Each row has a hidden stage along a path, written after it and counted from one end. A new block has a new path.
[42, 185, 155, 79, 31, -27, 117, 132, -110, 87, 69, 1, -123, 14, 203, -400, 61, -72, -26, -175, 27, 223, 17, 162, -121, -67, 63, 250, 124, -55, -96, -13, 41, -72, 122, 61, 26, 160, -239, 13, 101, 84, 68, -69, 100, 65, 32, -92, -49] | 23
[68, -12, 274, -42, -115, -202, 36, 82, -102, -29, 53, 135, -8, 53, 43, -48, 118, -102, -35, 4, 26, 228, 10, 31, -267, 59, -78, 140, 156, 155, -76, 1, 103, -164, 114, 31, 41, 70, 3, 3, 187, 415, -101, -77, -118, 152, -85, 8, -49] | 19
[-11, 143, 0, -14, -102, -35, 29, 30, -3, 127, 75, -284, 91, 65, -109, -366, -23, 103, 4, -283, 63, 126, -46, 26, 39, -100, 2, 173, -53, -56, -19, -33, 70, 162, -74, 83, 44, 148, -98, -4, 50, -104, -34, -46, 62, -246, 1, -308, -71] | 14
[-84, 30, -266, -74, 49, -23, 186, -108, -5, 89, 24, -172, 136, 33, 46, -29, 83, 302, -17, -39, 28, -185, -32, 95, 195, 86, 98, -12, -98, -139, 7, 130, -40, 172, 61, 44, 12, -210, -13, 20, -127, -115, 132, 39, 184, -246, 145, -87, 98] | 13
[-45, 154, 72, 10, -109, -303, -56, 92, 84, -126, -151, 96, 250, 283, -4, 167, 276, 41, 40, 148, -63, -108, 70, -122, 42, -68, -154, 155, 26, 70, -14, -72, 236, -119, 64, -39, 101, -120, 38, 58, 169, 286, -105, -165, -219, 103, 4, 35, -71] | 10
[240, -80, 84, -105, 45, -32, 61, -65, -140, -88, 130, 204, -16, -74, 119, -53, -51, 46, 167, 72, 202, 27, 38, 6, -62, 115, 17, 25, 125, -2, -71, -95, 90, -35, 195, 25, -25, -92, -44, -217, 118, 73, -237, -66, -177, 325, -86, -35, 31] | 24
[26, 163, -3, 43, -191, -294, 104, 41, -248, 91, 19, -73, 53, 86, -127, 99, 142, -1, -129, -26, -76, 29, 18, 77, -167, 25, 95, 114, 117, 43, -144, -23, 102, -111, 110, -72, 153, -64, -55, 175, 49, 252, 159, 109, 116, 65, 65, 10, -58] | 22
[49, -307, 104, -176, 129, 140, -65, 39, -1, -61, 71, 331, -104, -43, 199, 27, 82, 28, 83, 142, 2, -3, 83, -159, -55, 156, 43, -37, 120, 39, -50, 105, -5, -117, -18, 167, -43, -120, 155, -259, 151, 70, -243, -219, -516, 190, -224, -149, -27] | 0
[-152, -164, -131, -94, -14, 182, -81, 157, 93, 54, 82, -49, 110, 251, -158, -285, 50, 60, 73, -115, -150, -73, -31, -136, 129, -98, -85, 27, -71, 55, 145, 83, -42, -138, -196, 103, 2, 35, 88, -18, -64, -50, -26, -130, -289, -311, -57, -235, -7] | 11
[42, -6, 245, -49, 16, 119, -41, 154, -14, 89, 186, -59, -84, 43, 12, -589, -135, -42, 49, -337, -31, 281, -50, -29, -166, -66, 3, 93, 42, -16, 58, -22, 31, -67, -142, 129, -30, 342, -142, -15, 6, -64, -1, -81, -96, -151, -83, -374, -126] | 10
[-112, -62, 40, -18, -100, -100, 49, 181, -20, -11, 54, 54, 84, 165, 13, -73, 150, 12, -49, -53, -104, 105, -8, 12, -112, 30, -63, 101, 64, 154, 23, 123, -23, -238, 23, 9, 30, 32, -15, 105, 26, 324, 47, -97, -99, -103, 3, -22, -23] | 12
[-62, -119, -213, -87, -130, -107, -41, -66, -94, 21, -46, -55, 231, 56, -261, 260, 174, 183, -3, 106, -1, -243, 56, -125, 100, 28, 59, 70, -23, 15, -129, 25, 80, 51, 12, -45, 130, -268, 147, -144, 101, 4, -151, 24, -271, 12, -68, -84, 22] | 19
[126, 189, 87, 1, -9, -201, -2, 91, 91, -27, 37, 86, -23, 86, 289, -33, 82, -31, 63, 28, 93, 146, -12, 29, 34, 55, -62, 133, 119, -15, -52, 16, 110, 50, 57, 79, 43, 11, -20, -59, 247, 146, -182, -328, -157, 200, -45, -100, -111] | 0
[-3, -295, 213, -169, 27, 119, -125, 75, 48, -91, 15, 280, 60, 206, -81, -139, 88, -89, 126, 101, -82, -10, 45, -193, -77, -25, -189, -1, 63, 167, 114, -3, 97, -276, -68, 131, -39, 6, 177, -146, 83, 237, -228, -144, -477, 11, -193, -48, 31] | 18
[24, -138, -15, -135, -98, 25, -12, 23, -60, 215, 191, -84, -45, 38, -100, -155, 142, -40, -34, -66, 23, 87, -109, -43, -67, 70, -51, 8, 22, 115, 33, 84, -52, 45, -84, 235, 5, -3, 258, -76, 79, 180, -139, -122, -180, -219, -189, -226, -22] | 20
[101, -292, 147, -73, 235, 197, -155, 3, -49, 0, 100, 239, 132, -143, 114, -229, -126, 173, 179, -133, 0, -150, 26, -170, -53, 135, 185, -110, 80, -99, 61, 81, 37, -113, -52, 28, -56, 62, -153, -311, -103, -255, -191, -74, -352, 38, -160, -256, 10] | 10
[254, 140, 98, -36, 48, -201, 115, -43, -53, -67, 156, 19, -7, -80, 177, -137, -214, 57, 107, -80, 204, 187, -82, 176, -94, 149, 37, 53, 104, -120, -75, -4, 95, 108, 197, -116, 27, 94, -206, -106, 110, 8, -45, -23, 127, 316, 104, -43, 0] | 21
[73, 163, 215, -39, -210, -336, -75, 44, -35, 44, -22, -101, 172, 178, -201, 29, 135, -14, -43, -52, -49, 93, -32, -142, -180, -25, -103, 74, 28, 93, -12, -97, 251, -3, -38, 53, 101, 90, 103, 108, 158, 291, -40, -39, -89, -55, -80, -164, -155] | 13
[-31, -60, -134, -186, -38, -152, 9, -9, 124, -179, -84, 131, 127, 330, -129, 294, 182, 30, 83, 363, -55, -176, 18, -118, 131, 7, -230, 6, -48, 54, 17, 1, 143, -61, 70, -31, 68, -283, 308, -42, 173, 255, -60, -74, -308, 180, 40, 127, 65] | 21
[85, 17, -301, -58, -117, -224, -90, -35, -70, 60, 37, -92, 236, 86, -243, 329, 99, 146, 52, 124, 14, -266, -54, -137, 131, 85, 55, -20, -10, -40, -79, 18, 105, 109, 19, -90, 160, -234, 175, -130, 115, -31, -118, -32, -243, 116, -37, -104, -25] | 23
[52, 214, 189, -34, 28, -190, 46, -27, -31, 78, -40, -111, 58, 165, -85, -162, -46, 30, -65, -108, -161, 28, -46, 14, -138, -11, 29, -32, -1, -135, 40, -9, 211, 13, -35, -1, 71, 130, -62, 188, -61, 31, 310, 145, 211, -106, 139, -101, -50] | 17
[38, 24, 35, -40, -122, -288, 38, -53, -220, -65, -15, 47, 113, -70, -66, 283, 89, 189, -59, 53, -9, -80, 109, -61, -153, 130, 189, 53, 91, -45, -231, -51, 152, -19, 104, -137, 139, -183, -66, 10, 78, 67, 16, 124, -104, 256, 8, -97, -102] | 7
[-175, -97, -147, -86, -245, -138, 60, 32, -124, -134, -71, -131, 198, 65, -342, 187, 91, 227, -67, 4, -12, -12, 136, -85, -31, -47, 58, 228, -46, 51, -251, -8, 74, -16, 49, -165, 146, -148, -10, -41, 167, 57, -17, 147, -199, 66, 33, -111, -38] | 14
[-68, -218, -225, -92, 61, 227, -106, 73, 13, 213, 128, 0, 71, 187, -135, -196, 107, 10, 66, -32, -156, -236, -86, -115, 173, -9, -8, -94, -21, 26, 176, 142, -87, -113, -185, 173, 10, -83, 204, -94, -125, -76, -51, -136, -291, -318, -119, -177, 67] | 21
[78, 99, 176, 20, 78, -1, 157, 80, -112, -4, 118, 70, -211, -142, 355, -328, -115, 36, -18, -200, 78, 305, 65, 191, -143, 75, 188, 176, 169, -122, -175, 51, -9, -14, 97, 24, 7, 139, -321, -35, 95, -57, 46, -83, 70, 199, 45, -175, -87] | 0
[98, 146, 220, -28, 171, -132, 58, -11, -89, 68, 58, 70, -108, -37, 216, -138, -71, 71, -65, -92, -145, 32, -19, 47, -201, 150, 212, -98, 92, -231, -33, 56, 118, -7, -3, -7, 44, 81, -153, 118, -97, -85, 316, 97, 138, 100, 110, -167, -102] | 5
[91, -118, 302, -143, 135, -7, 3, -86, -67, -200, -73, 194, 80, 6, -49, -95, -170, 125, 98, 16, -30, -9, 120, -101, -180, 37, 61, -20, 44, -114, -57, -70, 234, -101, 68, -91, 0, 48, -141, -123, 21, -63, 38, 173, -141, 236, 33, -60, 19] | 16
[103, 126, 230, -44, 28, -240, 86, -88, -67, -161, -78, -7, 104, -115, 49, -8, -107, 190, 13, -53, 133, 127, 77, 42, -168, 63, 111, 163, 38, -169, -226, -48, 234, 147, 189, -162, 71, 63, -240, -128, 189, -43, 6, 131, 55, 316, 100, -83, -45] | 16
[83, 205, 50, -96, -166, -359, 165, -10, -108, -245, -49, 22, -50, 126, -51, 259, -76, 74, -38, 136, -3, 161, 126, 40, -130, 43, 21, 115, 84, -55, -253, -121, 219, -17, 139, -188, 149, -112, -65, 153, 221, 160, 159, 112, 9, 443, 176, 10, -125] | 0
[115, 22, 320, 12, 265, 69, -46, 75, -77, 50, 61, 247, -129, -21, 294, -335, -153, -21, 31, -160, -193, 34, 36, 0, -184, 91, 221, -98, 180, -192, 41, 63, 99, -207, -75, 32, 0, 186, -266, 24, -137, -162, 195, -22, -51, 112, 17, -179, -87] | 2
[-69, -62, -213, -30, -134, -154, -98, 64, -60, -64, 3, -21, 228, 57, -182, 233, 77, 203, 29, 26, -48, -185, 62, -143, 82, 39, 111, 92, 9, -27, -149, 23, 72, -22, -33, -171, 163, -176, -7, -101, 96, -91, -113, -28, -342, 143, -23, -174, -87] | 7
[29, -268, 220, -147, 242, 321, 125, -8, -101, 79, 216, 63, -184, -194, 169, -574, -245, 102, 20, -291, 13, 223, -29, 102, -215, 133, 180, -49, 50, -116, 26, 169, -120, -41, -17, 128, -128, 233, -191, -145, -143, -173, 122, 98, 48, -137, -17, -257, 65] | 16
[-21, -77, -249, -153, -126, -108, 2, -38, 35, 69, 106, -221, 177, 79, -228, 96, 28, 198, 10, -22, 43, -70, -110, -74, 106, 96, -27, -26, -104, 2, -1, 111, -5, 196, -64, 20, 67, -109, 208, -76, 62, -8, -68, -31, -126, -169, -17, -210, 0] | 15
[-63, -47, -20, -80, 94, 0, 129, 35, 36, -220, -26, 86, 75, 143, 18, -119, -165, 136, 76, 3, -54, 19, 53, 100, 21, 7, -3, 74, -1, -102, -28, 79, 54, -130, 103, -200, 30, 0, -208, -9, -22, -43, 168, 97, 12, 160, 227, 67, 95] | 17
[-38, 132, -278, -4, 3, -128, 212, 31, -29, -12, 60, -72, -41, -2, 221, 84, 0, 194, -49, -6, 33, 22, 13, 196, 136, 129, 163, 99, 46, -144, -164, 168, -76, 98, 114, -83, 88, -169, -135, 40, 51, -69, 145, -69, 115, 118, 191, -45, -6] | 0
[196, 19, 75, -110, -9, -92, -21, -78, -132, 101, 131, -25, -73, -123, 24, -8, -83, 93, 9, -75, 59, 55, -2, -79, -101, 151, 176, -62, 87, -110, -117, -23, 104, 157, -55, 101, 56, -14, 42, -100, 95, -120, -76, -35, -137, 115, -117, -321, -138] | 0
[-14, -310, -19, -144, 44, 233, -77, 135, 44, -29, 168, 302, -78, 184, 118, -189, 45, -70, 154, 58, -83, -32, 31, -99, 90, 40, -106, -59, 111, 149, 144, 64, -87, -307, -138, 178, -51, -91, 136, -91, -29, 104, -233, -300, -490, -24, -177, -120, 8] | 2
[55, 28, -61, -41, 161, -86, -92, 11, 178, -60, 8, 59, 194, 15, 198, -1, 23, 202, 153, 29, 78, -149, -50, -83, 163, 100, 20, 22, -30, -171, 15, 97, 95, 156, 31, -37, 23, -54, -39, -243, 103, -169, -171, -213, -236, 124, 1, -164, -18] | 9
[-83, -96, -309, -148, -151, -137, 5, -35, 50, -53, -29, -43, 194, 201, -211, 316, 237, 128, 37, 246, 38, -204, 4, -95, 208, 21, -131, 81, -70, 75, -64, 42, 48, 75, 42, -10, 105, -340, 303, -118, 184, 157, -189, -98, -308, 36, -30, 6, 57] | 20
[50, -272, 171, -260, 187, 22, 121, -120, 0, -173, 24, 250, -17, -36, 121, 60, -38, 166, 54, 174, 23, -5, 31, -47, -156, 226, 0, -137, 8, -43, -2, 114, 55, -38, 133, 35, -85, -117, 103, -137, 12, 135, 46, 92, -129, 156, 16, 18, 103] | 15
[12, -66, 53, -127, 297, 92, 87, -2, 192, -105, 56, 107, -14, -56, 364, -239, -58, 198, 121, -7, 112, 48, -43, 49, 63, 133, 12, 28, -49, -199, 20, 172, -10, 148, 103, 45, -97, 29, -87, -236, 67, -134, -22, -136, -77, 85, 69, -128, 61] | 11
[21, -250, 66, -3, 80, 185, -128, 51, -123, 250, 163, 33, 97, -141, 16, -325, 7, 72, 29, -273, -23, -51, -55, -62, -70, 97, 187, -21, 99, 12, 55, 170, -77, -81, -117, 144, -12, 118, -78, -222, -101, -118, -181, -111, -219, -254, -218, -289, 10] | 17
[242, 59, 224, 29, 104, -77, 37, 50, -139, -83, 160, 204, -72, -130, 300, -230, -307, 39, 115, -190, 66, 189, 35, 124, -162, 155, 202, 7, 237, -122, -80, 2, 74, -133, 82, -122, 25, 165, -403, -59, -9, -114, -23, -66, -3, 354, 48, -130, -83] | 1
[-53, 246, -98, -11, -78, -194, 54, 60, 78, 42, -16, -240, 154, 324, -183, -138, -49, 61, -26, -114, -159, -9, -94, 53, 80, -85, -76, 34, -75, -88, 87, 32, 127, 19, -77, -78, 113, 79, -42, 235, -57, 8, 286, 51, 191, -198, 224, -75, -24] | 16
[-126, -170, -41, -72, -36, 123, -141, 154, -39, 97, 55, 124, 14, 263, -135, -111, 149, -48, 5, -6, -299, -170, 48, -188, 34, -58, 2, -54, 56, 79, 102, 32, 9, -306, -249, 118, 67, -78, 144, 89, -109, 32, 24, -109, -395, -183, -122, -195, -75] | 4
[119, -139, -82, -134, 133, 55, -6, -53, -145, 80, 104, 101, 7, 46, -96, 18, -55, 87, 59, 66, -127, -220, -32, -108, -39, 133, 139, -214, 34, -106, 51, 52, 47, -89, -11, 30, 21, -116, 101, -53, -130, -96, 152, 116, -128, 38, -6, -99, 38] | 24
[18, 235, -73, -3, -142, -314, 189, 87, -79, 3, 44, -69, -37, 174, 31, 87, 162, -32, -94, 81, -10, 135, -41, 151, -78, 31, -58, 154, 61, 31, -110, 23, 58, -29, 180, -46, 107, -77, 26, 178, 157, 345, 177, -11, 143, 139, 145, 81, -35] | 23
[67, -218, 178, -91, 178, 78, -126, 7, -20, -55, 41, 308, 3, -149, 245, -44, 70, 105, 110, 49, 45, -82, 91, -148, -60, 141, 134, 19, 115, -80, -89, 46, 68, -43, 9, 66, -10, -73, -28, -326, 114, -98, -282, -172, -468, 252, -201, -211, -55] | 5
[36, 173, 126, -22, 144, -89, 138, 33, 32, -157, 30, 29, -96, -73, 300, -238, -144, 147, 38, -99, 86, 191, 53, 148, -53, 44, 123, 188, 38, -260, -181, 8, 94, 116, 131, -133, 35, 93, -321, -70, 125, -182, 110, 6, 69, 324, 181, -150, -73] | 6
[-48, 97, -103, -12, -101, 12, 92, 39, -52, 182, 89, -191, -32, 74, -16, -283, 168, 8, -36, -128, 72, 80, -25, 97, 85, -92, -18, 221, -2, 5, -60, -3, -18, 106, 4, 161, 46, -20, 24, -27, 102, 43, -79, -111, 10, -186, -40, -179, -10] | 21
[36, -134, -43, -147, 193, 138, 129, -66, 101, -181, 49, 164, 19, 57, 195, -203, -117, 137, 195, 75, 136, -31, 25, 104, 160, 51, -69, 38, -8, -103, 33, 53, 6, 4, 137, -21, -68, -101, -91, -210, 16, -86, -112, -77, -94, 153, 98, 40, 163] | 19
[71, -112, 144, -83, 299, -22, 14, -93, 82, -207, -102, 288, 171, -57, 266, 34, -61, 223, 151, 123, 59, -162, 64, -20, 17, 158, 79, -25, 39, -189, -23, 112, 144, -8, 182, -113, -30, -87, -168, -269, 32, -99, -68, -21, -146, 284, 74, 63, 116] | 16
[59, 175, -49, -16, -186, -216, 99, 70, -169, 137, 131, -161, -6, 223, -215, -90, -9, -72, -83, -101, -140, 87, -91, 86, -123, -7, -8, -5, 63, 46, 22, -22, 65, -119, -20, -24, 119, 50, 15, 281, -59, 205, 265, 103, 184, -98, 111, -57, -57] | 22
[-125, -79, 18, -181, -186, -54, -43, 57, 96, -115, -80, -31, 136, 356, -323, -2, 177, 3, 36, 120, -81, -1, 64, -201, 41, -161, -269, 129, -89, 153, 22, -98, 167, -82, -89, 88, 51, -83, 272, 19, 182, 245, -112, -60, -346, -100, -74, -95, -33] | 15
[-58, 119, -75, -87, -315, -206, 36, 93, -18, -66, 12, -7, 11, 403, -179, 79, 216, -91, 1, 131, -94, 23, 77, -54, 82, -133, -233, 133, 42, 188, -10, -179, 131, -174, -76, 68, 121, -197, 201, 251, 122, 342, -71, -144, -214, 6, -16, -40, -112] | 3
